Below are the code and all the weights of a small trained network. Each question names an input and a target symbol and asks about switching units off, where a switched-off unit gives its printed mean instead of its output.

import numpy as np


def w(rows, s, z=0):
    codes = np.array(rows[::2]) - 128.0
    scale = np.full(codes.shape[1], s)
    scale[-1] = z or s
    return codes * scale


def f(y):
    return np.maximum(y, 0)


def softmax(a):
    e = np.exp(a - a.max(-1, keepdims=True))
    return e / e.sum(-1, keepdims=True)


def log_softmax(a):
    a = a - a.max(-1, keepdims=True)
    return a - np.log(np.exp(a).sum(-1, keepdims=True))


def net(x, mask):
    ids = ['γδεηξστω'.index(c) for c in x.split()]
    T = len(ids)
    res = E[ids] + P[:T]
    u = 0
    for l in range(2):
        r = res
        for j in range(3):
            rows = slice(3 * j, 3 * j + 3)
            q, k, v = (r @ M[l][rows].T for M in (Q, K, V))
            z = softmax(np.where(np.tri(T) > 0, q @ k.T / 3**0.5, -1e9)) @ v
            o = O[l][rows]
            res = res + np.where(mask[u + j], z, o[:, -1]) @ o[:, :-1]
        u += 3
        y = f(res @ A[l][:, :-1].T + A[l][:, -1])
        res = res + np.where(mask[u : u + 8], y, B[l][:, -1]) @ B[l][:, :-1]
        u += 8
    return log_softmax(res[-1] @ U[:, :-1].T + U[:, -1])


Q, K, V, O, A, B = {}, {}, {}, {}, {}, {}
E = w([
[145,189,161,164],'γ',
[156,158,187,155],'δ',
[182,180,123,106],'ε',
[133,202,94,100],'η',
[82,182,92,106],'ξ',
[2,110,160,105],'σ',
[13,96,205,170],'τ',
[167,85,146,63],'ω',
],0.015)
P = w([
[49,223,255,87],'0',
[126,184,192,227],'1',
[34,237,216,45],'2',
[136,155,168,209],'3',
[51,204,183,45],'4',
[144,128,140,193],'5',
[66,174,154,35],'6',
[147,98,108,183],'7',
[81,139,124,27],'8',
[150,71,73,171],'9',
[94,112,84,14],'10',
[148,35,27,157],'11',
[110,89,44,5],'12',
[149,77,94,188],'13',
],0.0083)
Q[0] = w([
[77,151,130,26],'L0H1',
[181,28,87,246],'L0H1',
[127,71,106,210],'L0H1',
[104,89,99,89],'L0H2',
[149,78,101,254],'L0H2',
[107,159,144,8],'L0H2',
[152,112,138,159],'L0H3',
[189,96,110,109],'L0H3',
[128,54,117,164],'L0H3',
],0.015)
K[0] = w([
[123,28,87,68],'L0H1',
[148,217,218,159],'L0H1',
[162,184,214,198],'L0H1',
[146,80,158,87],'L0H2',
[131,194,253,203],'L0H2',
[141,43,16,43],'L0H2',
[190,91,170,151],'L0H3',
[177,109,173,59],'L0H3',
[157,180,255,149],'L0H3',
],0.012)
V[0] = w([
[88,107,139,142],'L0H1',
[255,198,39,67],'L0H1',
[213,171,147,111],'L0H1',
[87,189,186,203],'L0H2',
[114,174,82,130],'L0H2',
[99,228,115,184],'L0H2',
[192,175,143,102],'L0H3',
[178,144,196,134],'L0H3',
[150,92,198,117],'L0H3',
],0.0059)
O[0] = w([
[123,89,93,60,135],'L0H1',
[119,254,240,195,89],'L0H1',
[160,167,209,243,127],'L0H1',
[150,80,23,228,234],'L0H2',
[122,92,117,71,178],'L0H2',
[137,25,5,153,252],'L0H2',
[125,93,190,184,152],'L0H3',
[172,71,154,164,128],'L0H3',
[184,136,120,169,83],'L0H3',
],0.0047,0.0038)
A[0] = w([
[65,202,74,134,132],'L0N1',
[251,168,54,162,61],'L0N2',
[215,71,164,138,114],'L0N3',
[47,190,152,113,2],'L0N4',
[98,99,107,101,21],'L0N5',
[114,182,162,90,130],'L0N6',
[141,27,102,139,164],'L0N7',
[163,192,99,75,65],'L0N8',
],0.011,0.0057)
B[0] = w([
[133,63,131,78,255],'L0N1',
[83,243,209,50,189],'L0N2',
[254,80,167,97,162],'L0N3',
[201,143,222,122,177],'L0N4',
[221,106,143,108,145],'L0N5',
[124,190,149,159,197],'L0N6',
[127,157,183,185,203],'L0N7',
[81,81,161,212,171],'L0N8',
],0.0094,0.0067)
Q[1] = w([
[77,250,126,113],'L1H1',
[174,40,124,157],'L1H1',
[174,73,160,132],'L1H1',
[132,145,168,111],'L1H2',
[151,142,114,104],'L1H2',
[183,106,144,154],'L1H2',
[158,146,123,165],'L1H3',
[142,155,65,155],'L1H3',
[193,98,85,194],'L1H3',
],0.012)
K[1] = w([
[84,131,2,94],'L1H1',
[149,118,199,169],'L1H1',
[181,139,186,154],'L1H1',
[94,144,102,125],'L1H2',
[128,126,120,169],'L1H2',
[139,175,126,131],'L1H2',
[159,133,63,103],'L1H3',
[137,183,88,121],'L1H3',
[180,156,6,140],'L1H3',
],0.011)
V[1] = w([
[196,187,156,136],'L1H1',
[154,78,189,141],'L1H1',
[101,146,127,156],'L1H1',
[112,125,177,234],'L1H2',
[11,89,151,188],'L1H2',
[182,98,166,112],'L1H2',
[1,66,127,187],'L1H3',
[201,183,50,151],'L1H3',
[25,128,172,234],'L1H3',
],0.0049)
O[1] = w([
[130,35,214,127,127],'L1H1',
[217,107,155,133,147],'L1H1',
[100,137,156,166,125],'L1H1',
[150,22,88,208,140],'L1H2',
[165,41,204,142,139],'L1H2',
[152,166,114,186,144],'L1H2',
[83,110,249,188,114],'L1H3',
[128,252,82,150,2],'L1H3',
[41,70,168,171,171],'L1H3',
],0.004,0.0032)
A[1] = w([
[80,224,225,116,2],'L1N1',
[4,59,26,144,133],'L1N2',
[25,56,134,225,200],'L1N3',
[45,181,100,41,138],'L1N4',
[77,180,119,255,116],'L1N5',
[133,230,177,94,177],'L1N6',
[113,160,91,145,225],'L1N7',
[151,81,193,18,68],'L1N8',
],0.0078,0.0067)
B[1] = w([
[228,158,55,71,187],'L1N1',
[145,244,132,101,191],'L1N2',
[158,48,124,66,212],'L1N3',
[72,90,164,164,202],'L1N4',
[114,141,75,209,165],'L1N5',
[89,151,174,134,255],'L1N6',
[97,104,72,149,190],'L1N7',
[148,187,48,169,203],'L1N8',
],0.011,0.0074)
U = w([
[132,168,94,203,121],'γ',
[143,111,205,151,77],'δ',
[178,178,155,68,2],'ε',
[34,116,193,137,170],'η',
[151,138,6,90,240],'ξ',
[145,75,172,72,121],'σ',
[134,87,110,177,152],'τ',
[205,107,116,132,127],'ω',
],0.012,0.0034)

Each question gives the input, a string of symbols that net reads in full, and the target symbol t.
The units are the heads (3 rows each of Q, K, V and O) and the neurons (one row each of A and B). Each row of codes is followed by its name. A weight is (code - 128) times the scale printed after its matrix; where a second scale follows, it is the last column's (O, A, B and U).
mask holds one flag per unit, layer by layer, with each layer's heads first. A switched-off unit (its flag False) gives its mean, the last column of its rows in O or B, instead of its output. The means were averaged over made-up inputs and are rounded, as every weight is.
A unit's drop is (log p(t) with every unit on - log p(t) with that unit switched off) / (log p(t) with every unit on - log p(t) with every unit switched off).
The circuit of an input: a set's keep is (log p(t) with only the set's units on - log p(t) with every unit switched off) / (log p(t) with every unit on - log p(t) with every unit switched off). Starting from the 12 units with the biggest drops (on a tie, the unit counted first), units are removed one at a time, each time the one whose removal leaves the highest keep (on an exact tie, the one counted first), for as long as the keep stays at least 0.8.
units of the circuit, in order: the units of the circuit, biggest drop first
most important unit: the unit with the biggest drop
top k neurons in layer l: the k neurons of layer l with the biggest drops, biggest first
heads that matter: for each layer, one digit per head in row order, 1 if its drop is at least 0.15 and else 0, layers parted by /
input δ ε ξ τ ξ γ ε ε η δ, target δ: heads that matter => 011 / 100
input ω ξ ε ξ ξ ε σ γ ω ξ δ ξ ξ, target η: units of the circuit, in order => (L0H2 L1N4)
input τ ξ ξ ε ε η ε ξ ξ ω ξ, target ε: units of the circuit, in order => (L0H2 L0N4)
input γ ω δ, target ε: most important unit => L1N1
input δ τ γ ε ξ ω, target ω: units of the circuit, in order => (L0N3 L1N8 L0H3)
input ξ δ γ τ ω, target ε: units of the circuit, in order => (L0H2 L1N1)
input γ ε δ, target γ: top 2 neurons in layer 1 => (L1N5 L1N1)
input σ γ γ ξ ε ε ξ ε γ γ ξ σ, target σ: heads that matter => 000 / 100
input ξ ξ τ ξ σ τ, target τ: top 3 neurons in layer 0 => (L0N7 L0N1 L0N2)
input ξ ε γ ε ξ ξ ξ γ τ ξ τ γ, target γ: units of the circuit, in order => (L0N1 L1N5 L0N7)
input σ ξ ε, target ξ: heads that matter => 100 / 000
input ξ τ ω σ ξ ε ξ η σ ξ γ ω, target ω: units of the circuit, in order => (L0N7 L0N3 L1N8 L1H1)
input ξ ω ξ, target ε: units of the circuit, in order => (L0N4 L1N1)
input ε ξ δ σ η, target ξ: units of the circuit, in order => (L0H1)
input ξ ξ ω η τ ε τ ξ ε γ ξ, target η: heads that matter => 110 / 000
input ξ ε γ τ ξ, target σ: heads that matter => 000 / 001
input ξ σ ε ξ ξ γ ω δ ξ γ δ ω σ, target ε: heads that matter => 010 / 000
input ξ δ ξ ξ γ ξ γ ε σ ε δ, target ξ: top 2 neurons in layer 0 => (L0N2 L0N6)
input ξ ξ γ η ξ γ γ ε ω ξ γ, target ε: units of the circuit, in order => (L0H2 L1N1)
input ε ξ σ ξ, target ξ: heads that matter => 000 / 000
input τ δ τ ε γ ε ε, target γ: top 2 neurons in layer 0 => (L0N2 L0N6)
input ξ ξ γ ξ ω γ ξ τ ξ γ ω ε, target ε: units of the circuit, in order => (L0N2)
input τ η ξ ξ, target ξ: heads that matter => 010 / 000
input ξ τ ε, target σ: heads that matter => 000 / 011
input ξ ξ ξ δ γ ξ ξ γ ε, target η: heads that matter => 000 / 000
